Below are the code and all the weights of a small trained network. Each question names an input and a target symbol and asks about switching units off, where a switched-off unit gives its printed mean instead of its output.

import numpy as np


def w(rows, s, z=0):
    codes = np.array(rows[::2]) - 128.0
    scale = np.full(codes.shape[1], s)
    scale[-1] = z or s
    return codes * scale


def norm(h):
    return h / np.sqrt((h * h).mean(-1, keepdims=True) + 1e-5)


def f(y):
    return y / 2 * (1 + np.tanh(0.7978845608 * (y + 0.044715 * y**3)))


def softmax(a):
    e = np.exp(a - a.max(-1, keepdims=True))
    return e / e.sum(-1, keepdims=True)


def log_softmax(a):
    a = a - a.max(-1, keepdims=True)
    return a - np.log(np.exp(a).sum(-1, keepdims=True))


def net(x, mask):
    ids = ['ΘΞΨβζημσ'.index(c) for c in x.split()]
    T = len(ids)
    res = E[ids] + P[:T]
    u = 0
    for l in range(2):
        r = norm(res)
        for j in range(3):
            rows = slice(2 * j, 2 * j + 2)
            q, k, v = (r @ M[l][rows].T for M in (Q, K, V))
            z = softmax(np.where(np.tri(T) > 0, q @ k.T / 2**0.5, -1e9)) @ v
            o = O[l][rows]
            res = res + np.where(mask[u + j], z, o[:, -1]) @ o[:, :-1]
        u += 3
        y = f(norm(res) @ A[l][:, :-1].T + A[l][:, -1])
        res = res + np.where(mask[u : u + 12], y, B[l][:, -1]) @ B[l][:, :-1]
        u += 12
    return log_softmax(norm(res)[-1] @ U[:, :-1].T + U[:, -1])


Q, K, V, O, A, B = {}, {}, {}, {}, {}, {}
E = w([
[66,123,152],'Θ',
[66,125,150],'Ξ',
[61,143,139],'Ψ',
[55,156,129],'β',
[140,143,110],'ζ',
[126,169,83],'η',
[254,132,192],'μ',
[70,238,39],'σ',
],0.0086)
P = w([
[149,103,96],'0',
[119,140,247],'1',
[51,61,80],'2',
[163,147,212],'3',
[70,101,99],'4',
[164,158,185],'5',
[107,123,104],'6',
[179,200,141],'7',
[107,112,143],'8',
[164,172,192],'9',
],0.014)
Q[0] = w([
[192,187,163],'0.h0',
[37,107,254],'0.h0',
[77,140,58],'0.h1',
[197,38,157],'0.h1',
[187,185,194],'0.h2',
[125,138,229],'0.h2',
],0.0085)
K[0] = w([
[93,106,90],'0.h0',
[214,190,104],'0.h0',
[57,173,78],'0.h1',
[175,78,141],'0.h1',
[58,56,113],'0.h2',
[115,42,2],'0.h2',
],0.0093)
V[0] = w([
[3,116,169],'0.h0',
[122,110,165],'0.h0',
[129,81,164],'0.h1',
[121,169,95],'0.h1',
[81,150,102],'0.h2',
[160,16,112],'0.h2',
],0.0063)
O[0] = w([
[2,164,173,253],'0.h0',
[127,154,157,120],'0.h0',
[160,210,123,101],'0.h1',
[58,40,123,161],'0.h1',
[101,163,124,209],'0.h2',
[192,179,167,90],'0.h2',
],0.0051,0.003)
A[0] = w([
[90,194,158,123],'0.n0',
[162,150,65,112],'0.n1',
[139,119,134,9],'0.n2',
[129,126,129,134],'0.n3',
[148,97,184,60],'0.n4',
[174,192,122,90],'0.n5',
[254,105,167,61],'0.n6',
[174,141,178,69],'0.n7',
[192,25,195,3],'0.n8',
[134,103,144,86],'0.n9',
[185,143,175,150],'0.n10',
[108,65,135,105],'0.n11',
],0.011,0.0042)
B[0] = w([
[98,70,134,253],'0.n0',
[253,159,213,115],'0.n1',
[119,176,137,97],'0.n2',
[126,125,124,129],'0.n3',
[86,201,92,119],'0.n4',
[27,141,193,145],'0.n5',
[60,40,175,129],'0.n6',
[51,175,71,141],'0.n7',
[42,149,110,114],'0.n8',
[94,153,109,108],'0.n9',
[3,153,114,163],'0.n10',
[92,83,98,138],'0.n11',
],0.006,0.0052)
Q[1] = w([
[36,164,117],'1.h0',
[194,213,174],'1.h0',
[120,81,135],'1.h1',
[87,152,241],'1.h1',
[75,89,61],'1.h2',
[139,255,235],'1.h2',
],0.015)
K[1] = w([
[5,218,120],'1.h0',
[149,22,165],'1.h0',
[35,201,79],'1.h1',
[161,142,77],'1.h1',
[3,237,117],'1.h2',
[200,70,234],'1.h2',
],0.011)
V[1] = w([
[178,170,234],'1.h0',
[151,71,212],'1.h0',
[119,85,217],'1.h1',
[59,80,193],'1.h1',
[25,172,180],'1.h2',
[104,7,162],'1.h2',
],0.011)
O[1] = w([
[204,113,106,136],'1.h0',
[210,254,118,123],'1.h0',
[70,58,211,128],'1.h1',
[98,24,183,200],'1.h1',
[215,232,157,254],'1.h2',
[245,73,227,181],'1.h2',
],0.0066,0.0084)
A[1] = w([
[59,117,70,146],'1.n0',
[146,131,126,90],'1.n1',
[123,119,121,11],'1.n2',
[120,149,121,86],'1.n3',
[135,66,161,52],'1.n4',
[37,121,65,138],'1.n5',
[152,182,119,235],'1.n6',
[73,99,164,185],'1.n7',
[103,147,140,8],'1.n8',
[180,29,81,145],'1.n9',
[253,177,46,26],'1.n10',
[106,88,80,163],'1.n11',
],0.016,0.0018)
B[1] = w([
[39,153,122,181],'1.n0',
[124,121,138,119],'1.n1',
[119,144,137,117],'1.n2',
[139,129,144,125],'1.n3',
[132,102,75,196],'1.n4',
[20,199,99,201],'1.n5',
[133,63,133,165],'1.n6',
[154,132,70,255],'1.n7',
[144,131,138,138],'1.n8',
[157,225,204,166],'1.n9',
[165,100,11,154],'1.n10',
[126,167,86,157],'1.n11',
],0.012,0.0075)
U = w([
[104,94,149,13],'Θ',
[104,96,148,31],'Ξ',
[122,204,216,221],'Ψ',
[167,186,149,150],'β',
[67,24,67,138],'ζ',
[9,218,71,252],'η',
[142,7,106,100],'μ',
[227,254,26,86],'σ',
],0.0095,0.0031)

Each question gives the input, a string of symbols that net reads in full, and the target symbol t.
The units are the heads (2 rows each of Q, K, V and O) and the neurons (one row each of A and B). Each row of codes is followed by its name. A weight is (code - 128) times the scale printed after its matrix; where a second scale follows, it is the last column's (O, A, B and U).
mask holds one flag per unit, layer by layer, with each layer's heads first. A switched-off unit (its flag False) gives its mean, the last column of its rows in O or B, instead of its output. The means were averaged over made-up inputs and are rounded, as every weight is.
A unit's drop is (log p(t) with every unit on - log p(t) with that unit switched off) / (log p(t) with every unit on - log p(t) with every unit switched off).
The circuit of an input: a set's keep is (log p(t) with only the set's units on - log p(t) with every unit switched off) / (log p(t) with every unit on - log p(t) with every unit switched off). Starting from the 12 units with the biggest drops (on a tie, the unit counted first), units are removed one at a time, each time the one whose removal leaves the highest keep (on an exact tie, the one counted first), for as long as the keep stays at least 0.8.
circuit, biggest first: the units of the circuit, biggest drop first
most important unit: the unit with the biggest drop
top k neurons: the k neurons with the biggest drops, biggest first
k most important neurons of layer l: the k neurons of layer l with the biggest drops, biggest first
which heads matter: for each layer, one digit per head in row order, 1 if its drop is at least 0.15 and else 0, layers parted by /
input σ β Ψ σ Ψ η ζ, target σ: which heads matter -> 101 / 110
input σ η Ψ Ψ Ψ Ψ β ζ η, target σ: top 3 neurons -> [1.n9; 1.n4; 0.n6]
input ζ σ β Θ, target ζ: circuit, biggest first -> [1.h2; 0.n1]
input Ψ η Ξ, target σ: most important unit -> 1.h0
input ζ Ψ μ β η η, target ζ: top 2 neurons -> [0.n6; 0.n1]
input σ Ψ ζ σ, target σ: circuit, biggest first -> [1.h1; 1.n10; 1.h2]
input Ψ Θ Ψ, target μ: which heads matter -> 100 / 111
input η σ Ψ η β Ψ Θ ζ, target η: which heads matter -> 000 / 001
input ζ Ψ Ψ Ψ σ Ψ β η ζ, target σ: which heads matter -> 000 / 001
input η Ψ Ψ μ, target η: top 4 neurons -> [0.n10; 0.n1; 0.n0; 0.n7]
input μ μ Ψ Ψ Ψ β Ψ σ, target μ: top 2 neurons -> [0.n6; 0.n10]
input σ σ μ Ψ Ξ Ψ Ξ, target μ: which heads matter -> 100 / 001
input η Ψ σ σ σ σ ζ ζ Θ μ, target η: top 2 neurons -> [0.n1; 0.n0]
input ζ σ ζ Ψ η Ψ, target ζ: top 2 neurons -> [0.n6; 0.n1]
input σ σ Ψ Ψ η η β, target σ: 2 most important neurons of layer 1 -> [1.n9; 1.n6]
input Ψ Ψ Ψ Ψ Ψ η μ, target Ψ: most important unit -> 1.h2
input ζ Ψ Ψ Ψ Θ, target μ: circuit, biggest first -> [1.n5; 1.h2]
input Ψ Ψ Θ, target μ: top 2 neurons -> [1.n4; 0.n10]
input ζ Ψ Ψ Ψ ζ β Ψ β, target ζ: which heads matter -> 101 / 001
input Ψ Ψ Ψ η Ψ μ Ψ, target Ψ: most important unit -> 1.h1
input σ Ψ Ψ Ψ Ψ σ Ψ Ψ σ β, target σ: which heads matter -> 100 / 010
